Each row has a class, written as a number after it.
[-34 29 7 -13 -9 -7 -20 46 24 -21 9 9 14 69 57 20 38 -1 19 -34 16 25 -49 -38 -40 11 -52 -16 0 -7 -8 -11 12 -59]
1
[-14 -4 18 -14 20 -2 4 -51 1 -7 -9 1 19 -26 48 -22 -9 -6 36 -13 22 16 -33 35 -42 23 -23 -4 8 26 -53 -16 4 24]
5
[37 -16 16 -20 41 -32 14 3 -53 12 -2 -42 5 -31 40 -25 6 1 -16 -33 5 32 6 10 3 -7 2 -11 18 -1 13 7 -16 15]
5
[30 36 22 1 37 -36 -5 -9 -17 3 -9 -23 2 10 -6 -30 -20 -21 -10 1 -2 -5 23 2 23 -5 8 6 25 40 6 21 -48 6]
9
[-25 -55 34 -1 3 4 0 16 23 -23 -7 14 35 -4 13 21 -10 -12 -19 35 -9 -10 -9 62 -40 30 -34 15 -11 12 -31 -43 22 10]
0
[7 22 -5 29 24 -4 -12 27 -12 -26 -1 -20 -12 33 12 0 -2 -27 59 28 25 10 -17 9 27 -13 -10 -2 4 33 -45 6 4 -8]
8
[-34 -35 52 -11 6 -7 -15 23 26 18 -5 -38 43 -24 59 -40 -28 32 4 -4 -19 11 -38 -51 -61 13 1 15 -22 9 -40 -11 2 -10]
7
[0 23 2 -30 2 -23 13 -18 36 31 2 12 47 -19 -17 -31 15 16 25 -12 27 6 -17 -7 -33 5 31 -5 -7 -37 3 -12 22 23]
2
[-31 -29 9 -13 -37 4 12 10 -47 -15 16 -1 -10 23 25 24 14 15 25 -16 0 19 -2 -29 -13 8 -8 17 18 -24 4 -2 -7 -17]
3
[-3 26 -33 -3 4 -5 -11 -24 6 -18 -8 0 -12 33 -24 2 -10 -26 36 28 5 -4 42 1 30 25 6 0 -8 11 -21 5 0 -8]
0
[-8 -21 18 -15 -29 23 34 -43 -49 8 6 -33 -52 -3 -9 -3 -16 12 20 -28 -33 13 34 3 19 1 14 15 -2 9 -5 15 -39 21]
10
[16 27 36 20 25 -6 22 15 -4 16 -16 -21 18 -4 -5 -5 -44 -7 3 -4 12 41 -37 4 -19 5 -14 5 -5 37 -36 9 -9 -7]
10
[13 38 -9 -12 -1 -25 -17 -40 42 2 8 1 11 21 16 -9 46 19 26 -36 -15 30 -6 12 -34 13 -42 1 17 -29 -32 -12 39 -19]
1
[-12 -16 -53 6 -53 39 1 -44 -29 -16 6 12 -8 -24 -11 27 22 2 -17 45 -1 -4 26 36 9 31 14 8 -11 -18 -19 -12 20 7]
9
[4 2 39 5 2 -28 14 36 15 -10 10 -1 -2 37 10 -2 2 -14 63 -11 28 17 -21 6 -21 -44 -9 -11 30 -13 7 11 -19 2]
8
[-1 2 35 11 5 -23 12 29 1 -33 18 9 23 16 21 0 6 -16 25 -2 46 -4 -40 -41 28 10 -31 -11 25 -34 7 4 8 -49]
0
[25 1 12 -8 36 -20 -14 15 15 10 -10 -12 37 17 -12 -15 -1 -1 37 -7 22 18 -11 23 -28 19 -11 -10 2 29 -25 -7 -1 4]
0
[-23 12 9 34 -31 -17 -6 -3 27 -24 -22 25 29 2 30 -9 -5 2 29 14 10 -15 -48 -7 35 4 4 33 -15 -11 -45 -23 40 -2]
2
[26 -36 3 -7 20 12 10 31 -44 -27 35 2 29 46 -31 21 8 7 72 51 43 22 -27 -21 -21 -7 -5 -17 29 36 -24 -16 19 -14]
3
[-9 -13 19 -9 14 -14 -32 14 29 9 -21 -26 12 9 -7 -5 -8 -6 -29 15 -50 4 0 -2 -54 16 -20 7 -2 21 -15 -5 5 0]
3
[-39 -24 42 -7 -25 31 6 14 -1 -3 -12 19 19 -28 29 11 -13 -2 -27 -11 4 -29 0 6 -33 15 -8 15 -20 14 5 -6 -16 18]
7
[46 -58 8 11 10 12 12 11 -34 15 -3 -46 29 0 -10 -19 -34 7 0 49 -22 4 54 1 7 15 25 7 -17 50 -20 1 10 28]
7
[-1 32 20 24 3 22 12 19 -47 -40 14 5 -34 5 -25 30 4 -27 -9 8 45 -20 -35 -4 17 -26 3 7 19 -13 36 19 -14 0]
2
[2 -1 -16 -12 0 -29 -1 -11 -26 -12 22 -9 -35 36 -5 -4 25 14 -46 14 -45 -17 59 -8 40 -5 11 1 -15 -3 34 8 -18 -39]
1
[13 -45 2 -21 14 -15 23 -3 -93 -10 27 -21 -62 -50 18 -3 11 26 -35 -9 -40 4 34 -29 91 -49 43 -6 7 2 37 12 -37 -1]
5
[4 -3 21 -5 18 -30 25 47 -2 33 -14 -36 18 -47 -15 -17 -32 2 -42 35 1 28 12 36 12 2 8 -7 -15 4 11 15 0 -10]
4
[-11 -27 -19 -17 -33 36 2 4 3 3 8 9 -1 14 -2 -1 19 4 14 3 21 -3 -14 -27 20 -2 6 -39 -15 -11 10 -3 11 -19]
6
[1 -9 25 5 4 5 -10 17 1 14 -11 -6 27 -49 17 -11 1 7 -60 -6 -1 -15 -7 1 -25 13 -4 5 -25 -1 7 5 1 -3]
7
[-11 -49 3 3 -34 -3 15 10 -8 1 -5 9 25 -15 54 0 3 29 -38 -7 -14 -6 -10 -11 -6 -10 11 21 -11 7 12 -19 -10 20]
10
[14 42 -50 2 12 -9 -33 -45 -32 -30 -24 -24 -28 13 -6 -17 9 -30 12 5 3 -4 10 -11 24 38 16 -6 -19 0 -33 12 2 -14]
5
[-38 -6 1 13 -39 27 4 3 25 10 -27 -10 2 -24 62 11 -19 -1 -23 -17 -14 27 -34 1 -36 -3 -18 12 -21 -3 -28 -10 7 14]
10
[26 2 30 6 31 -29 27 42 -36 -11 6 0 47 30 -2 -3 -21 -7 -14 17 44 14 -25 -23 16 14 -5 -1 12 19 8 -1 -17 -38]
6
[-20 -11 35 -22 10 -26 0 -21 52 14 -4 16 25 -9 2 -12 -3 24 0 -6 -24 12 -16 14 -15 11 -30 8 12 15 -22 -21 18 -8]
6
[4 21 2 27 3 22 10 56 -21 6 -19 -9 -8 -34 14 7 -14 -54 -84 1 36 -10 -12 38 13 -23 -15 -24 -27 -10 35 14 -5 4]
4
[-8 4 8 -14 -10 -4 -5 -15 27 24 -8 5 18 -17 24 -11 14 31 -25 -28 -30 2 5 24 -36 4 -3 9 -13 3 -7 -11 -6 15]
1
[4 -18 12 -21 11 -19 2 7 0 30 -4 2 38 -42 2 -16 8 24 -74 3 -10 -19 42 8 -21 26 14 5 -21 13 42 10 -16 3]
7
[44 14 -28 2 -9 -11 -11 17 -5 -16 5 -26 -5 29 -42 2 20 -19 9 29 9 15 2 -16 -1 8 -8 -20 20 -1 15 23 6 -22]
4
[15 17 10 12 32 -1 -6 29 -13 -5 14 -43 3 14 -3 -34 -3 -25 25 8 17 -12 -23 -54 11 -4 15 -15 -10 -6 -16 15 -11 -6]
8
[-15 7 11 21 -25 13 15 53 -4 20 2 35 10 19 -31 14 4 2 -14 -16 30 -10 -36 -24 18 -6 24 -20 -45 -25 35 1 30 -12]
2
[-9 17 16 36 38 -16 -19 53 7 -16 -3 -40 5 -25 25 4 -8 -9 -10 51 17 28 -61 19 -21 -6 -22 4 1 9 -37 10 6 -37]
8
[1 4 18 -20 1 -19 20 25 31 49 -16 -1 33 -37 -18 -17 -18 5 -34 -10 -7 15 15 25 -23 5 5 -5 -12 5 19 4 0 27]
4
[0 -35 -12 -34 16 -10 -11 -5 4 10 5 -30 24 15 7 -30 5 27 16 29 -17 14 3 -26 4 20 11 -11 -8 40 -24 -13 -4 -19]
6
[3 38 -22 10 -6 28 -19 0 30 6 -22 -39 30 -4 21 -32 3 -26 29 3 55 25 -75 -27 -34 30 -17 -41 -34 -21 -55 6 32 -37]
10
[-5 -44 32 -12 -30 1 5 27 -27 -6 14 7 -16 -7 -29 21 22 7 -50 -12 -48 -21 5 -40 16 -5 -1 -1 1 -39 39 0 -3 -22]
3
[13 -46 52 19 -20 -3 42 52 -47 -54 7 -10 -28 65 -49 55 -38 -23 5 52 -15 13 16 9 14 -17 -13 20 27 18 18 2 -14 -13]
10
[-34 -33 20 22 -20 -12 0 72 1 -2 2 4 8 48 5 29 -2 14 -9 12 -8 3 -9 1 -37 15 -3 14 -16 14 22 4 -6 -7]
8
[-7 -54 24 8 -13 15 -13 31 32 -12 6 54 38 34 15 16 24 0 9 -31 9 -11 -67 -13 -48 2 -35 -34 -15 3 -7 -43 66 15]
5
[7 -23 -1 18 6 -30 -13 32 50 -5 11 17 52 11 3 -19 37 6 -4 37 20 -36 -12 -8 11 17 -12 -17 -1 -4 19 -5 44 -6]
8
[25 -3 33 6 0 4 10 -38 20 20 -20 -29 28 -39 9 -36 -15 5 -13 -1 -26 -5 9 55 -16 17 -8 7 -11 3 -41 -5 2 26]
1
[-11 24 -14 -6 -47 16 -6 43 72 14 -4 42 50 22 -28 4 16 -12 36 -20 56 9 -63 -37 -67 0 -7 -41 -17 -59 5 -14 56 -2]
4
[-5 55 -36 13 43 -9 -24 19 -35 -29 -8 -16 -31 60 5 22 -4 -42 5 0 46 8 32 23 -3 4 -13 13 4 7 14 12 -11 -2]
0
[19 -13 20 5 10 -39 19 37 -62 -16 25 8 -11 77 5 12 7 -4 29 -4 11 18 27 -5 60 -18 -9 -1 24 36 19 1 -17 -29]
9
[-3 -12 3 8 -23 24 -27 -26 6 -2 4 -10 -18 -26 -9 -10 13 19 -10 4 -16 -12 -13 -15 -21 7 -1 -8 -17 7 -8 20 -2 -24]
7
[-5 -9 34 -1 22 -16 26 29 -52 -1 6 -29 5 15 -2 10 -16 -6 -31 6 -24 16 8 -3 6 26 2 35 -13 8 -4 -13 3 2]
2
[-1 -68 27 21 -16 -15 24 22 -39 -19 -1 -1 -9 52 12 21 -42 13 5 34 -43 27 12 19 35 -21 1 29 -3 49 -31 -26 -8 -15]
6
[-11 -30 6 -4 -29 5 10 19 -3 -6 -7 16 23 48 26 15 -19 -19 24 15 3 15 12 17 -30 -17 8 3 3 17 -14 -28 -10 27]
9
[-4 -2 31 15 15 -30 8 34 26 29 -9 -17 13 -21 -4 -2 -23 8 -48 12 -63 3 23 -17 13 16 0 22 -3 30 6 14 -10 15]
8
[-14 -5 7 49 3 -1 -5 92 24 -4 -15 23 28 22 24 20 -19 -25 -114 25 33 -23 -41 -15 -18 -23 -14 -20 -40 0 65 1 21 -23]
10
[6 -4 6 18 0 -14 -7 49 -3 -7 2 -33 6 40 -11 -3 -3 -5 50 20 -17 24 -20 -38 15 13 5 0 -17 -5 -46 -1 20 -28]
8
[-8 11 -8 -6 3 -6 -9 -14 8 -17 -2 -13 25 23 -9 -5 2 1 16 30 32 16 -26 -2 -30 44 -15 0 7 -5 -22 -1 13 -38]
6
[-15 35 41 -4 44 -59 -1 -12 -26 8 1 -30 -11 12 22 -32 -3 13 -5 -40 -13 14 -12 3 -4 9 -5 43 3 12 -4 6 -24 -11]
2
[-39 -8 53 -7 10 -19 24 47 -40 5 -2 -16 -12 -23 6 35 -42 8 -65 10 -39 30 17 21 -17 -9 7 42 11 9 15 -3 -41 7]
9
[-33 -30 33 -5 17 2 14 28 -45 -16 33 -17 -12 54 21 12 6 4 40 -13 3 2 1 -3 -31 13 -15 23 7 30 -8 -10 -20 16]
8
[4 4 16 18 15 -44 14 72 -17 -30 7 -19 21 55 -31 22 -33 0 -36 71 0 22 -15 -68 4 25 4 10 0 19 23 16 -7 -72]
10
[24 25 33 -14 26 -21 27 -36 26 26 6 -13 11 -3 -12 -45 -19 -27 58 -11 7 10 10 12 -18 -17 8 -20 13 8 -25 14 -33 27]
8
[3 1 -3 25 -10 14 17 -11 -57 -32 2 -13 -30 16 13 0 -10 -35 -16 29 20 -27 8 5 42 -14 21 9 -5 10 19 13 -27 7]
2
[-16 -45 16 0 -35 -21 16 0 -23 -15 27 30 6 -7 -3 3 11 32 -29 26 -20 -25 11 -20 41 -4 23 12 4 -11 25 -10 -8 -19]
9
[41 23 -34 35 0 5 -4 -37 17 -34 -13 10 8 17 -16 -2 -21 -49 47 65 33 0 6 23 41 1 -5 -19 7 21 -49 4 13 -12]
0
[-12 -22 20 -26 -8 10 16 -4 3 -6 11 24 2 38 -50 27 -5 6 37 4 -8 24 -5 17 -25 6 -12 -1 2 6 -28 -30 18 -6]
6
